Below is a small trained network, with its code and all its weights. Each question gives an input and a class and asks what happens when units are switched off, that is, made to give their printed mean instead of their output.

import numpy as np


def w(rows, s, z=0):
    codes = np.array(rows[::2]) - 128.0
    scale = np.full(codes.shape[1], s)
    scale[-1] = z or s
    return codes * scale


def norm(h):
    return h / np.sqrt((h * h).mean(-1, keepdims=True) + 1e-5)


def f(y):
    return y / 2 * (1 + np.tanh(0.7978845608 * (y + 0.044715 * y**3)))


def log_softmax(a):
    a = a - a.max(-1, keepdims=True)
    return a - np.log(np.exp(a).sum(-1, keepdims=True))


def net(x, mask):
    res = np.array(x, float).reshape(1, 5) / 4 @ E
    u = 0
    for l in range(2):
        y = f(norm(res) @ A[l][:, :-1].T + A[l][:, -1])
        res = res + np.where(mask[u : u + 3], y, B[l][:, -1]) @ B[l][:, :-1]
        u += 3
    return log_softmax(norm(res)[-1] @ U[:, :-1].T + U[:, -1])


A, B = {}, {}
E = w([
[242,246,63],'x0',
[58,194,105],'x1',
[225,32,156],'x2',
[132,188,255],'x3',
[138,106,127],'x4',
],0.0047)
A[0] = w([
[100,159,162,253],'0.n1',
[164,203,241,248],'0.n2',
[117,169,254,104],'0.n3',
],0.0069,0.0031)
B[0] = w([
[158,161,69,211],'0.n1',
[114,102,5,254],'0.n2',
[108,42,126,181],'0.n3',
],0.011,0.0034)
A[1] = w([
[137,81,18,183],'1.n1',
[99,92,206,112],'1.n2',
[3,60,236,251],'1.n3',
],0.0078,0.0021)
B[1] = w([
[84,6,226,255],'1.n1',
[199,254,120,130],'1.n2',
[248,179,43,210],'1.n3',
],0.0082,0.0058)
U = w([
[226,114,29,160],'0',
[158,107,122,229],'1',
[137,101,121,205],'2',
[113,40,93,132],'3',
[160,78,83,113],'4',
[130,156,236,27],'5',
[123,175,254,2],'6',
],0.0088,0.0072)

Each question gives the input, the list of numbers given to net, and the class t.
The units are the neurons (one row each of A and B). Each row of codes is followed by its name. A weight is (code - 128) times the scale printed after its matrix; where a second scale follows, it is the last column's (A, B and U).
mask holds one flag per neuron, layer by layer. A switched-off neuron (its flag False) gives its mean, the last column of its row in B, instead of its output. The means were averaged over made-up inputs and are rounded, as every weight is.
A unit's drop is (log p(t) with every unit on - log p(t) with that unit switched off) / (log p(t) with every unit on - log p(t) with every unit switched off).
The circuit of an input: a set's keep is (log p(t) with only the set's units on - log p(t) with every unit switched off) / (log p(t) with every unit on - log p(t) with every unit switched off). Starting from all 6 units, units are removed one at a time, each time the one whose removal leaves the highest keep (on an exact tie, the one counted first), for as long as the keep stays at least 0.8.
circuit, biggest first: the units of the circuit, biggest drop first
k most important neurons: the k neurons with the biggest drops, biggest first
top k neurons in layer l: the k neurons of layer l with the biggest drops, biggest first
drop of u: that unit's drop, to one decimal
input [-8,1,0,7,6], class 0: circuit, biggest first => 1.n3
input [-8,-3,0,-2,4], class 0: circuit, biggest first => 1.n3, 0.n2, 1.n1
input [-8,-8,3,8,0], class 0: 3 most important neurons => 1.n3, 1.n1, 1.n2
input [-7,4,-2,-1,-5], class 0: circuit, biggest first => 1.n3, 0.n2
input [-5,-2,-4,-5,-1], class 0: 3 most important neurons => 1.n3, 0.n2, 0.n1
input [-8,-5,-2,-5,-6], class 0: top 2 neurons in layer 0 => 0.n2, 0.n3
input [1,5,-4,7,-6], class 3: 3 most important neurons => 0.n2, 0.n3, 1.n3
input [6,-3,3,7,-3], class 3: drop of 0.n3 => 0.2
input [6,-1,-3,7,-2], class 3: drop of 1.n1 => 0.2
input [-5,-2,-2,2,5], class 0: drop of 1.n3 => 0.8
